Below is a small trained network, with its code and all its weights. Each question gives an input and a class and asks what happens when units are switched off, that is, made to give their printed mean instead of their output.

import numpy as np


def w(rows, s, z=0):
    codes = np.array(rows[::2]) - 128.0
    scale = np.full(codes.shape[1], s)
    scale[-1] = z or s
    return codes * scale


def f(y):
    return np.maximum(y, 0)


def log_softmax(a):
    a = a - a.max(-1, keepdims=True)
    return a - np.log(np.exp(a).sum(-1, keepdims=True))


def net(x, mask):
    res = np.array(x, float).reshape(1, 3) / 4 @ E
    y = f(res @ A[0][:, :-1].T + A[0][:, -1])
    res = res + np.where(mask, y, B[0][:, -1]) @ B[0][:, :-1]
    return log_softmax(res[-1] @ U[:, :-1].T + U[:, -1])


A, B = {}, {}
E = w([
[153,39,102,61,180,82,60,255,140,85],'x0',
[188,195,189,46,109,169,33,98,64,68],'x1',
[37,210,84,30,93,161,141,192,179,129],'x2',
],0.0094)
A[0] = w([
[32,87,46,129,213,63,188,145,196,203,123],'n0',
[97,115,85,171,117,101,171,104,185,168,55],'n1',
[200,86,168,163,170,127,114,94,103,141,232],'n2',
[29,156,58,23,80,211,144,191,181,147,38],'n3',
[165,113,89,102,155,95,87,194,156,101,242],'n4',
[240,68,171,181,149,94,145,112,119,116,37],'n5',
[182,193,224,28,145,145,87,100,65,95,184],'n6',
[95,180,178,157,68,200,163,7,102,169,31],'n7',
[185,188,177,64,67,168,54,124,26,60,61],'n8',
[66,233,108,58,94,180,121,187,183,122,68],'n9',
[98,106,138,84,200,70,91,243,128,110,41],'n10',
[206,179,197,47,87,196,64,120,76,63,59],'n11',
[86,101,91,178,161,84,180,140,204,184,56],'n12',
[121,189,146,183,57,174,160,66,106,200,239],'n13',
[157,78,108,84,192,66,28,223,147,116,42],'n14',
[89,174,152,127,90,168,180,49,103,183,45],'n15',
[179,57,89,93,197,87,40,198,159,98,166],'n16',
[184,47,178,174,200,99,116,95,51,92,115],'n17',
[150,156,136,90,144,139,66,107,92,75,98],'n18',
[108,58,55,206,183,60,185,139,191,200,170],'n19',
[95,52,87,179,166,79,167,171,175,150,91],'n20',
[162,65,135,120,189,96,99,160,114,107,74],'n21',
[179,53,169,175,147,89,115,75,131,130,131],'n22',
[38,186,96,71,93,191,167,162,171,124,228],'n23',
[203,128,169,104,148,177,81,134,93,71,95],'n24',
[137,47,73,83,149,75,100,168,145,82,245],'n25',
[179,92,129,89,137,150,47,170,145,86,156],'n26',
[150,120,187,64,179,179,58,131,68,90,187],'n27',
[172,66,180,187,199,122,140,51,41,161,74],'n28',
[132,195,123,170,67,169,179,94,83,162,230],'n29',
],0.011,0.012)
B[0] = w([
[109,131,188,177,92,163,141,185,131,75,224],'n0',
[98,81,132,167,33,174,174,149,119,98,162],'n1',
[98,213,198,54,203,71,153,180,88,98,228],'n2',
[21,122,117,64,91,57,239,111,87,208,197],'n3',
[142,175,182,115,208,171,116,89,132,131,239],'n4',
[42,99,76,42,47,47,238,146,94,150,179],'n5',
[107,139,204,179,119,150,127,192,129,107,237],'n6',
[138,59,38,121,104,200,138,10,186,194,187],'n7',
[63,81,154,181,46,168,144,201,139,111,210],'n8',
[36,155,118,49,89,53,220,151,55,154,193],'n9',
[76,28,53,99,111,172,192,51,165,218,191],'n10',
[66,73,155,187,51,162,160,195,112,97,210],'n11',
[73,95,156,168,30,170,184,140,132,98,181],'n12',
[139,116,160,143,225,175,68,66,181,146,233],'n13',
[97,54,49,141,111,191,184,42,152,209,212],'n14',
[92,25,76,132,80,163,153,33,176,213,168],'n15',
[109,106,102,135,180,184,128,68,189,157,251],'n16',
[78,132,156,67,117,69,198,124,89,128,213],'n17',
[101,133,149,169,68,146,122,158,142,117,175],'n18',
[125,154,213,181,86,168,96,191,119,85,246],'n19',
[98,115,159,184,64,190,134,175,106,78,198],'n20',
[67,59,99,99,85,163,200,75,162,211,178],'n21',
[89,156,139,90,133,85,188,114,131,144,197],'n22',
[89,187,209,76,195,59,174,150,60,121,234],'n23',
[101,105,171,156,93,140,138,170,156,106,186],'n24',
[140,155,185,136,226,179,48,84,152,137,253],'n25',
[110,143,150,121,167,161,137,85,196,146,207],'n26',
[125,166,205,161,127,162,128,157,146,108,223],'n27',
[40,135,101,39,88,50,200,99,95,106,195],'n28',
[142,141,170,149,215,175,79,66,162,131,217],'n29',
],0.012,0.019)
U = w([
[124,53,118,143,130,187,125,50,175,175,66],'0',
[114,92,151,215,26,168,133,216,127,83,65],'1',
[98,137,134,32,87,51,181,146,72,154,80],'2',
[138,207,176,146,232,151,79,132,137,98,221],'3',
[240,231,19,201,219,61,34,220,214,3,8],'4',
[216,233,9,19,205,200,26,224,248,31,8],'5',
],0.017,0.014)

Each question gives the input, the list of numbers given to net, and the class t.
The units are the neurons (one row each of A and B). Each row of codes is followed by its name. A weight is (code - 128) times the scale printed after its matrix; where a second scale follows, it is the last column's (A, B and U).
mask holds one flag per neuron, in row order. A switched-off neuron (its flag False) gives its mean, the last column of its row in B, instead of its output. The means were averaged over made-up inputs and are rounded, as every weight is.
A unit's drop is (log p(t) with every unit on - log p(t) with that unit switched off) / (log p(t) with every unit on - log p(t) with every unit switched off).
most important unit: the unit with the biggest drop
top k neurons: the k neurons with the biggest drops, biggest first
drop when u is switched off: that unit's drop, to one decimal
input [6,-8,4], class 1: most important unit -> n0
input [-6,-3,-7], class 2: top 2 neurons -> (n28, n2)
input [3,-7,8], class 2: top 2 neurons -> (n3, n23)
input [1,-6,8], class 2: top 2 neurons -> (n3, n23)
input [7,1,8], class 2: top 2 neurons -> (n9, n3)
input [-3,-1,3], class 3: top 3 neurons -> (n14, n10, n23)
input [6,4,-8], class 2: top 2 neurons -> (n17, n2)
input [-3,1,-3], class 3: top 2 neurons -> (n14, n10)
input [5,6,1], class 1: top 2 neurons -> (n11, n8)
input [3,2,-1], class 3: top 2 neurons -> (n7, n15)
input [-4,-7,6], class 1: drop when n0 is switched off -> 0.3
input [-6,-7,-6], class 1: drop when n19 is switched off -> 1.4
input [3,4,-5], class 2: drop when n19 is switched off -> 0.1
input [4,-2,7], class 2: drop when n16 is switched off -> 0.0
input [1,2,-3], class 3: top neuron -> (n3)
